Below are the code and all the weights of a small trained network. Each question names an input and a class and asks about switching units off, where a switched-off unit gives its printed mean instead of its output.

import numpy as np


def w(rows, s, z=0):
    codes = np.array(rows[::2]) - 128.0
    scale = np.full(codes.shape[1], s)
    scale[-1] = z or s
    return codes * scale


def f(y):
    return y / 2 * (1 + np.tanh(0.7978845608 * (y + 0.044715 * y**3)))


def log_softmax(a):
    a = a - a.max(-1, keepdims=True)
    return a - np.log(np.exp(a).sum(-1, keepdims=True))


def net(x, mask):
    res = np.array(x, float).reshape(1, 4) / 4 @ E
    y = f(res @ A[0][:, :-1].T + A[0][:, -1])
    res = res + np.where(mask, y, B[0][:, -1]) @ B[0][:, :-1]
    return log_softmax(res[-1] @ U[:, :-1].T + U[:, -1])


A, B = {}, {}
E = w([
[240,171,212,158,134,21,43],'x0',
[75,242,46,145,164,31,160],'x1',
[186,91,37,253,51,118,132],'x2',
[94,87,67,15,21,64,28],'x3',
],0.0056)
A[0] = w([
[163,159,184,211,199,172,190,76],'N0',
[129,127,127,127,128,127,130,130],'N1',
[82,227,76,128,161,55,154,118],'N2',
[175,35,225,104,118,212,96,65],'N3',
[222,175,197,164,137,45,57,6],'N4',
[165,160,183,216,204,171,194,71],'N5',
[75,169,219,16,193,141,120,87],'N6',
[201,67,19,253,35,122,136,118],'N7',
[218,175,195,161,136,44,57,12],'N8',
[171,45,219,107,116,201,102,73],'N9',
[81,243,76,132,171,42,155,102],'N10',
[171,160,190,219,204,178,199,65],'N11',
[213,175,191,155,133,51,65,25],'N12',
[70,169,231,7,197,145,119,88],'N13',
[123,91,84,41,39,81,30,86],'N14',
[168,46,209,111,116,195,104,77],'N15',
[122,91,86,47,42,82,39,94],'N16',
[8,70,28,114,133,216,229,135],'N17',
[79,247,75,136,172,38,151,100],'N18',
[83,240,77,134,169,51,148,108],'N19',
],0.0055,0.0012)
B[0] = w([
[77,119,69,83,143,87,179,206],'N0',
[129,129,128,128,128,127,128,128],'N1',
[177,80,83,165,89,141,123,181],'N2',
[172,75,3,184,74,124,114,219],'N3',
[101,201,98,69,70,197,118,196],'N4',
[78,121,72,81,140,89,179,211],'N5',
[104,156,109,203,176,106,61,206],'N6',
[46,216,168,208,237,96,26,226],'N7',
[105,192,101,68,77,197,121,194],'N8',
[157,91,54,169,93,126,118,207],'N9',
[184,71,66,169,76,139,124,192],'N10',
[49,114,32,65,149,64,201,218],'N11',
[110,184,107,76,80,185,123,187],'N12',
[103,158,102,214,180,105,47,218],'N13',
[60,112,64,78,159,62,197,223],'N14',
[163,84,34,174,84,122,120,199],'N15',
[66,114,70,85,158,68,191,217],'N16',
[120,214,135,70,65,214,89,253],'N17',
[185,73,67,168,74,141,126,195],'N18',
[183,73,67,167,76,141,127,187],'N19',
],0.0077,0.005)
U = w([
[79,96,108,57,154,30,222,118],'0',
[128,202,135,60,73,254,116,119],'1',
[226,9,100,200,83,128,120,123],'2',
[99,175,149,219,223,85,35,124],'3',
[181,94,214,108,147,112,151,254],'4',
[203,90,250,115,146,121,153,57],'5',
[191,93,226,114,142,122,161,61],'6',
],0.0099,0.0086)

Each question gives the input, the list of numbers given to net, and the class t.
The units are the neurons (one row each of A and B). Each row of codes is followed by its name. A weight is (code - 128) times the scale printed after its matrix; where a second scale follows, it is the last column's (A, B and U).
mask holds one flag per neuron, in row order. A switched-off neuron (its flag False) gives its mean, the last column of its row in B, instead of its output. The means were averaged over made-up inputs and are rounded, as every weight is.
A unit's drop is (log p(t) with every unit on - log p(t) with that unit switched off) / (log p(t) with every unit on - log p(t) with every unit switched off).
The circuit of an input: a set's keep is (log p(t) with only the set's units on - log p(t) with every unit switched off) / (log p(t) with every unit on - log p(t) with every unit switched off). Starting from the 12 units with the biggest drops (on a tie, the unit counted first), units are removed one at a time, each time the one whose removal leaves the highest keep (on an exact tie, the one counted first), for as long as the keep stays at least 0.8.
units of the circuit, in order: the units of the circuit, biggest drop first
unit that matters most: the unit with the biggest drop
top k neurons: the k neurons with the biggest drops, biggest first
drop when u is switched off: that unit's drop, to one decimal
input [1,7,-8,6], class 3: units of the circuit, in order -> [N13]
input [0,-1,-4,-2], class 3: units of the circuit, in order -> [N13; N6]
input [4,-3,0,4], class 0: top 3 neurons -> [N17; N14; N16]
input [1,6,7,3], class 3: top 2 neurons -> [N7; N3]
input [8,-2,-8,1], class 1: top 4 neurons -> [N4; N8; N12; N7]
input [0,-4,-2,1], class 2: units of the circuit, in order -> [N7; N17; N11]
input [-2,0,-6,5], class 3: units of the circuit, in order -> [N13; N6]
input [3,0,-8,7], class 3: top 2 neurons -> [N13; N6]
input [7,4,-1,-6], class 1: units of the circuit, in order -> [N4; N8]
input [-4,0,6,7], class 0: top 2 neurons -> [N14; N16]
input [-7,-8,-1,6], class 2: top 2 neurons -> [N3; N15]
input [-3,-7,-7,-5], class 2: top 2 neurons -> [N3; N7]
input [3,6,7,-7], class 0: top 2 neurons -> [N11; N5]
input [-5,1,4,1], class 1: top 2 neurons -> [N17; N13]
input [1,-7,8,-6], class 3: unit that matters most -> N7
input [-1,6,6,-8], class 0: top 3 neurons -> [N11; N5; N0]
input [-6,-1,6,2], class 1: top 3 neurons -> [N17; N13; N6]
input [-2,-4,5,-1], class 3: drop when N13 is switched off -> -0.1
input [6,7,5,-3], class 2: drop when N7 is switched off -> -0.1
input [5,5,-6,-8], class 0: drop when N11 is switched off -> 0.3
input [-7,1,2,-3], class 1: unit that matters most -> N17
